[[125 152 117 120 117 147 118 116 121 122 121 128 116]
 [126 135 142 133 137 131 137 121 139 134 121 120 114]
 [143 135 131 137 137 128 136 127 136 141 143 133 128]
 [139 124 131 135 135 121 134 131 136 137 141 131 133]
 [120 123 129 123 126 123 126 138 125 122 122 118 126]
 [124 113 115 120 117 121 117 139 116 119 131 133 144]]
=>
[[144 133 131 119 116 139 117 121 117 120 115 113 124]
 [126 118 122 122 125 138 126 123 126 123 129 123 120]
 [133 131 141 137 136 131 134 121 135 135 131 124 139]
 [128 133 143 141 136 127 136 128 137 137 131 135 143]
 [114 120 121 134 139 121 137 131 137 133 142 135 126]
 [116 128 121 122 121 116 118 147 117 120 117 152 125]]

[[124 131 139 108 137 135 125 109]
 [124 117 146 112 103 133 117 103]]
=>
[[103 117 133 103 112 146 117 124]
 [109 125 135 137 108 139 131 124]]

[[127 135 125 129 132 146 130 124 136 133 121 131 115 144]
 [129 132 123 131 135 109 127 128 135 127 130 126 128 128]
 [130 134 124 130 130 120 121 125 133 135 125 130 122 140]
 [133 139 132 120 125 121 131 149 134 125 122 138 130 110]
 [128 129 133 130 138 122 128 107 139 121 134 129 130 126]]
=>
[[126 130 129 134 121 139 107 128 122 138 130 133 129 128]
 [110 130 138 122 125 134 149 131 121 125 120 132 139 133]
 [140 122 130 125 135 133 125 121 120 130 130 124 134 130]
 [128 128 126 130 127 135 128 127 109 135 131 123 132 129]
 [144 115 131 121 133 136 124 130 146 132 129 125 135 127]]

[[125 127 132 133 138 126 129 126]
 [141 144 132 122 102 141 129 145]
 [140 143 130 122 103 140 130 144]
 [125 124 125 128 132 131 132 126]
 [134 136 125 125 126 132 132 135]
 [141 144 130 122 102 141 129 145]
 [125 124 128 131 136 128 131 126]
 [134 136 126 125 124 133 132 136]
 [125 124 126 130 135 128 131 126]
 [126 134 132 133 138 126 129 126]]
=>
[[126 129 126 138 133 132 134 126]
 [126 131 128 135 130 126 124 125]
 [136 132 133 124 125 126 136 134]
 [126 131 128 136 131 128 124 125]
 [145 129 141 102 122 130 144 141]
 [135 132 132 126 125 125 136 134]
 [126 132 131 132 128 125 124 125]
 [144 130 140 103 122 130 143 140]
 [145 129 141 102 122 132 144 141]
 [126 129 126 138 133 132 127 125]]

[[117 131 131 124 131 113 124 126]
 [127 129 131 110 132 128 126 135]
 [115 125 130 141 157 127 131 121]
 [110 124 132 133 128 127 130 123]
 [131 133 129 114 127 117 123 133]
 [134 135 126 128 128 111 122 127]
 [129 132 130 111 125 122 124 134]
 [131 133 125 138 130 113 124 123]
 [113 124 134 119 128 133 130 130]
 [130 128 130 111 130 133 127 136]
 [114 122 131 135 132 137 133 124]]
=>
[[124 133 137 132 135 131 122 114]
 [136 127 133 130 111 130 128 130]
 [130 130 133 128 119 134 124 113]
 [123 124 113 130 138 125 133 131]
 [134 124 122 125 111 130 132 129]
 [127 122 111 128 128 126 135 134]
 [133 123 117 127 114 129 133 131]
 [123 130 127 128 133 132 124 110]
 [121 131 127 157 141 130 125 115]
 [135 126 128 132 110 131 129 127]
 [126 124 113 131 124 131 131 117]]

[[138 112 116]
 [132 136 129]
 [126 131 130]
 [102 147 153]
 [137 119 117]
 [126 133 130]
 [139 116 113]
 [135 136 128]
 [122 123 126]
 [121 121 125]
 [146 106 101]]
=>
[[101 106 146]
 [125 121 121]
 [126 123 122]
 [128 136 135]
 [113 116 139]
 [130 133 126]
 [117 119 137]
 [153 147 102]
 [130 131 126]
 [129 136 132]
 [116 112 138]]

[[152 127 118 116 135 132 115 119 121 117 127 127 122 123]
 [149 126 126 124 131 137 123 121 122 125 126 128 122 126]
 [137 116 129 127 117 139 126 115 115 128 116 121 114 120]
 [121 135 135 136 132 127 136 138 137 135 135 135 137 136]
 [127 129 126 126 129 126 126 129 129 126 129 128 129 127]
 [132 121 136 136 120 140 135 122 122 136 121 128 121 128]]
=>
[[128 121 128 121 136 122 122 135 140 120 136 136 121 132]
 [127 129 128 129 126 129 129 126 126 129 126 126 129 127]
 [136 137 135 135 135 137 138 136 127 132 136 135 135 121]
 [120 114 121 116 128 115 115 126 139 117 127 129 116 137]
 [126 122 128 126 125 122 121 123 137 131 124 126 126 149]
 [123 122 127 127 117 121 119 115 132 135 116 118 127 152]]
---
[[129 139 127 134 133 131 129 126 138 131 138 140 121 133]
 [132 148 128 131 129 129 131 132 148 130 148 131 128 132]
 [132 158 123 140 126 135 123 124 153 125 149 120 108 132]
 [132 108 127 124 128 131 128 127 108 128 109 152 111 131]
 [133 121 126 138 128 129 128 127 122 128 123 126 135 129]]
=>
[[132 108 127 124 128 131 128 127 108 128 109 152 111 131]
 [133 121 126 138 128 129 128 127 122 128 123 126 135 129]
 [129 139 127 134 133 131 129 126 138 131 138 140 121 133]
 [132 148 128 131 129 129 131 132 148 130 148 131 128 132]
 [132 158 123 140 126 135 123 124 153 125 149 120 108 132]]

[[140 149 127 130 139 139 132 119 129]
 [140 114 111 122 129 133 131 124 133]
 [126 135 138 143 133 133 129 131 131]
 [134 118 126 104 117 117 141 126 117]
 [120 119 120 133 138 115 136 134 136]
 [ 98 116 135 128 122 133 135 119 124]
 [122 146 126 133 146 128 118 114 127]]
=>
[[140 114 111 122 129 133 131 124 133]
 [ 98 116 135 128 122 133 135 119 124]
 [134 118 126 104 117 117 141 126 117]
 [120 119 120 133 138 115 136 134 136]
 [126 135 138 143 133 133 129 131 131]
 [122 146 126 133 146 128 118 114 127]
 [140 149 127 130 139 139 132 119 129]]

[[116 136 150 129 123]
 [117 134 143 131 126]]
=>
[[117 134 143 131 126]
 [116 136 150 129 123]]

[[111 140 129]
 [134 146 146]
 [146 121 103]
 [118 135 127]
 [135 144 129]
 [139 139 145]
 [139 129 133]
 [129 117 108]]
=>
[[129 117 108]
 [146 121 103]
 [139 129 133]
 [118 135 127]
 [139 139 145]
 [111 140 129]
 [135 144 129]
 [134 146 146]]

[[128 130 117 129 117 137 119]
 [127 124 113 126 116 110 126]
 [126 127  99 127 103 117 132]]
=>
[[127 124 113 126 116 110 126]
 [126 127  99 127 103 117 132]
 [128 130 117 129 117 137 119]]

[[148 100 139 132]
 [127 150 122 133]
 [114 140 132 129]]
=>
[[148 100 139 132]
 [114 140 132 129]
 [127 150 122 133]]

[[140 127 131 133 125 121 120 132 126 137 146 128 150 140]
 [127 131 128 135 128 121 129 133 126 122 132 125 127 129]
 [138 139 131 126 136 128 132 129 120 139 107 125 144 124]
 [129 130 131 133 128 121 125 132 126 127 135 127 127 128]
 [129 134 136 133 142 121 135 132 121 128 140 119 124 126]
 [124 126 131 128 126 133 132 134 134 138 129 125 122 128]]
=>
[[124 126 131 128 126 133 132 134 134 138 129 125 122 128]
 [140 127 131 133 125 121 120 132 126 137 146 128 150 140]
 [129 130 131 133 128 121 125 132 126 127 135 127 127 128]
 [127 131 128 135 128 121 129 133 126 122 132 125 127 129]
 [129 134 136 133 142 121 135 132 121 128 140 119 124 126]
 [138 139 131 126 136 128 132 129 120 139 107 125 144 124]]

[[113 140 133 113 125 124 127 143 127 130 127 129 125 124 124 149]
 [132 125 129 121 129 120 129 123 119 115 127 128 129 130 131 117]
 [120 124 136 124 124 110 131 122 118 108 125 128 116 127 126 114]
 [130 139 138 116 134 117 126 141 119 128 129 121 129 133 147 144]]
=>
[[120 124 136 124 124 110 131 122 118 108 125 128 116 127 126 114]
 [132 125 129 121 129 120 129 123 119 115 127 128 129 130 131 117]
 [130 139 138 116 134 117 126 141 119 128 129 121 129 133 147 144]
 [113 140 133 113 125 124 127 143 127 130 127 129 125 124 124 149]]

[[135 126 134 120 123 126 125]
 [125 127 130 126 129 126 127]
 [130 124 132 125 128 115 125]
 [133 128 127 126 128 155 127]]
=>
[[130 124 132 125 128 115 125]
 [135 126 134 120 123 126 125]
 [125 127 130 126 129 126 127]
 [133 128 127 126 128 155 127]]
---
[[109 135]
 [113 102]
 [127 144]]
=>
[[109 135]
 [113 102]]

[[144 106]
 [126 127]
 [127 127]
 [118 128]]
=>
[[144 106]
 [126 127]]

[[131 146 153 138 114]
 [117 123 120 111 112]
 [121  98 113 110 115]]
=>
[[131 146]
 [117 123]]

[[150 141]
 [111 117]
 [150 137]
 [133 141]]
=>
[[150 141]
 [111 117]]

[[134 122 126 129]
 [119 118 119 132]
 [132 126 127 129]
 [130 104 120 134]
 [107 138 139 134]]
=>
[[134 122]
 [119 118]]

[[115 149]
 [133 126]
 [111 135]
 [139 126]]
=>
[[115 149]
 [133 126]]

[[157 124 129]
 [115 147 128]
 [105 126 129]
 [144 121 126]]
=>
[[157 124]
 [115 147]]
